Below are the code and all the weights of a small trained network. Each question names an input and a target symbol and asks about switching units off, where a switched-off unit gives its printed mean instead of its output.

import numpy as np


def w(rows, s, z=0):
    codes = np.array(rows[::2]) - 128.0
    scale = np.full(codes.shape[1], s)
    scale[-1] = z or s
    return codes * scale


def norm(h):
    return h / np.sqrt((h * h).mean(-1, keepdims=True) + 1e-5)


def softmax(a):
    e = np.exp(a - a.max(-1, keepdims=True))
    return e / e.sum(-1, keepdims=True)


def log_softmax(a):
    a = a - a.max(-1, keepdims=True)
    return a - np.log(np.exp(a).sum(-1, keepdims=True))


def net(x, mask):
    ids = ['ΞΨΩαβγδεηθφ'.index(c) for c in x.split()]
    T = len(ids)
    res = E[ids] + P[:T]
    u = 0
    for l in range(2):
        r = norm(res)
        for j in range(3):
            rows = slice(4 * j, 4 * j + 4)
            q, k, v = (r @ M[l][rows].T for M in (Q, K, V))
            z = softmax(np.where(np.tri(T) > 0, q @ k.T / 4**0.5, -1e9)) @ v
            o = O[l][rows]
            res = res + np.where(mask[u + j], z, o[:, -1]) @ o[:, :-1]
        u += 3
    return log_softmax(norm(res)[-1] @ U[:, :-1].T + U[:, -1])


Q, K, V, O = {}, {}, {}, {}
E = w([
[146,124,128],'Ξ',
[201,61,159],'Ψ',
[136,113,126],'Ω',
[63,181,103],'α',
[133,57,191],'β',
[129,69,189],'γ',
[144,144,90],'δ',
[149,141,84],'ε',
[106,156,9],'η',
[151,147,82],'θ',
[185,135,70],'φ',
],0.0014)
P = w([
[122,137,134],'0',
[203,36,173],'1',
[134,84,125],'2',
[122,151,1],'3',
[146,133,122],'4',
[116,145,20],'5',
[115,181,153],'6',
[157,94,46],'7',
[41,78,85],'8',
],0.0082)
Q[0] = w([
[159,111,61],'L0H0',
[207,184,173],'L0H0',
[132,192,126],'L0H0',
[176,99,68],'L0H0',
[64,95,157],'L0H1',
[110,52,67],'L0H1',
[20,91,138],'L0H1',
[134,177,150],'L0H1',
[30,61,75],'L0H2',
[211,147,86],'L0H2',
[86,103,139],'L0H2',
[43,253,174],'L0H2',
],0.018)
K[0] = w([
[136,178,107],'L0H0',
[129,68,53],'L0H0',
[69,98,107],'L0H0',
[157,178,98],'L0H0',
[117,204,135],'L0H1',
[132,148,211],'L0H1',
[145,229,142],'L0H1',
[139,110,81],'L0H1',
[114,218,207],'L0H2',
[91,62,118],'L0H2',
[135,168,141],'L0H2',
[254,133,122],'L0H2',
],0.021)
V[0] = w([
[134,180,141],'L0H0',
[124,99,131],'L0H0',
[127,149,128],'L0H0',
[135,179,145],'L0H0',
[159,157,154],'L0H1',
[170,104,219],'L0H1',
[74,111,53],'L0H1',
[13,99,176],'L0H1',
[145,147,172],'L0H2',
[71,138,44],'L0H2',
[85,158,115],'L0H2',
[247,163,54],'L0H2',
],0.014)
O[0] = w([
[116,97,186,189],'L0H0',
[149,144,104,91],'L0H0',
[115,120,141,154],'L0H0',
[122,96,186,186],'L0H0',
[93,177,113,148],'L0H1',
[63,184,212,253],'L0H1',
[196,47,100,41],'L0H1',
[250,197,168,113],'L0H1',
[180,138,166,176],'L0H2',
[55,51,92,87],'L0H2',
[138,64,131,158],'L0H2',
[14,189,244,70],'L0H2',
],0.013,0.0049)
Q[1] = w([
[150,86,177],'L1H0',
[102,183,91],'L1H0',
[135,115,46],'L1H0',
[86,205,131],'L1H0',
[122,177,135],'L1H1',
[124,22,155],'L1H1',
[86,157,126],'L1H1',
[104,140,101],'L1H1',
[130,83,253],'L1H2',
[155,95,182],'L1H2',
[120,119,159],'L1H2',
[115,126,155],'L1H2',
],0.021)
K[1] = w([
[154,119,166],'L1H0',
[81,158,88],'L1H0',
[133,90,82],'L1H0',
[85,178,115],'L1H0',
[144,160,101],'L1H1',
[128,56,185],'L1H1',
[145,130,93],'L1H1',
[120,123,106],'L1H1',
[3,188,64],'L1H2',
[51,148,129],'L1H2',
[102,144,101],'L1H2',
[113,145,99],'L1H2',
],0.027)
V[1] = w([
[142,156,45],'L1H0',
[254,75,104],'L1H0',
[108,138,83],'L1H0',
[89,147,96],'L1H0',
[100,167,36],'L1H1',
[126,119,133],'L1H1',
[138,83,234],'L1H1',
[163,165,215],'L1H1',
[25,167,102],'L1H2',
[174,110,133],'L1H2',
[145,133,140],'L1H2',
[103,145,66],'L1H2',
],0.0082)
O[1] = w([
[45,133,147,31],'L1H0',
[93,240,7,138],'L1H0',
[76,109,139,60],'L1H0',
[90,92,163,71],'L1H0',
[93,251,110,19],'L1H1',
[119,114,130,138],'L1H1',
[121,2,182,252],'L1H1',
[232,73,179,189],'L1H1',
[93,227,27,194],'L1H2',
[146,82,164,92],'L1H2',
[131,122,146,131],'L1H2',
[177,160,92,98],'L1H2',
],0.0078,0.0014)
U = w([
[174,87,193,6],'Ξ',
[92,247,202,187],'Ψ',
[213,74,37,133],'Ω',
[54,75,28,160],'α',
[188,194,136,141],'β',
[183,189,120,154],'γ',
[107,74,165,48],'δ',
[102,93,166,46],'ε',
[52,125,146,143],'η',
[115,82,162,46],'θ',
[156,117,168,252],'φ',
],0.015,0.0018)

Each question gives the input, a string of symbols that net reads in full, and the target symbol t.
The units are the heads (4 rows each of Q, K, V and O). Each row of codes is followed by its name. A weight is (code - 128) times the scale printed after its matrix; where a second scale follows, it is the last column's (O and U).
mask holds one flag per head, layer by layer. A switched-off head (its flag False) gives its mean, the last column of its rows in O, instead of its output. The means were averaged over made-up inputs and are rounded, as every weight is.
A unit's drop is (log p(t) with every unit on - log p(t) with that unit switched off) / (log p(t) with every unit on - log p(t) with every unit switched off).
The circuit of an input: a set's keep is (log p(t) with only the set's units on - log p(t) with every unit switched off) / (log p(t) with every unit on - log p(t) with every unit switched off). Starting from all 6 units, units are removed one at a time, each time the one whose removal leaves the highest keep (on an exact tie, the one counted first), for as long as the keep stays at least 0.8.
units of the circuit, in order: the units of the circuit, biggest drop first
most important unit: the unit with the biggest drop
which heads matter: for each layer, one digit per head in row order, 1 if its drop is at least 0.15 and else 0, layers parted by /
drop of u: that unit's drop, to one decimal
input α Ψ Ψ η γ Ψ α, target β: which heads matter : 111 / 010
input α Ω γ β φ, target β: most important unit : L0H2
input Ψ Ω β, target Ψ: which heads matter : 010 / 000
input θ α α γ β η Ξ, target γ: units of the circuit, in order : (L0H2, L0H1, L0H0)
input Ω α φ Ψ, target Ω: which heads matter : 001 / 100
input θ η η ε φ, target α: which heads matter : 011 / 000
input Ψ α Ψ α α α α Ψ α, target Ω: units of the circuit, in order : (L0H1, L0H2)
input α γ η η Ψ γ γ η θ, target β: which heads matter : 011 / 000
input γ Ψ Ψ, target β: units of the circuit, in order : (L0H1, L0H2)
input α Ψ Ψ Ψ γ θ, target α: which heads matter : 001 / 000
input α ε δ α η α η α Ξ, target α: units of the circuit, in order : (L0H1, L0H2, L1H0)
input η Ψ φ α α Ξ γ, target Ω: which heads matter : 010 / 000
input β Ω η β ε, target α: units of the circuit, in order : (L0H1, L0H2)
input α γ α α γ α Ψ η Ξ, target Ψ: units of the circuit, in order : (L0H1)
input Ω Ψ β θ, target Ω: which heads matter : 001 / 100
input α Ψ η α η γ β, target α: which heads matter : 011 / 000
input γ α θ α γ Ω β η, target γ: which heads matter : 011 / 000
input Ξ Ω Ω ε, target Ξ: which heads matter : 000 / 000
input β Ψ γ α γ Ω Ψ ε, target β: units of the circuit, in order : (L0H2, L0H1)
input α Ω α α η α γ β, target α: most important unit : L0H2
input η α Ψ α Ψ α, target η: drop of L0H0 : 0.0
input Ψ Ψ Ψ α α δ δ Ω, target Ψ: drop of L0H2 : -0.1
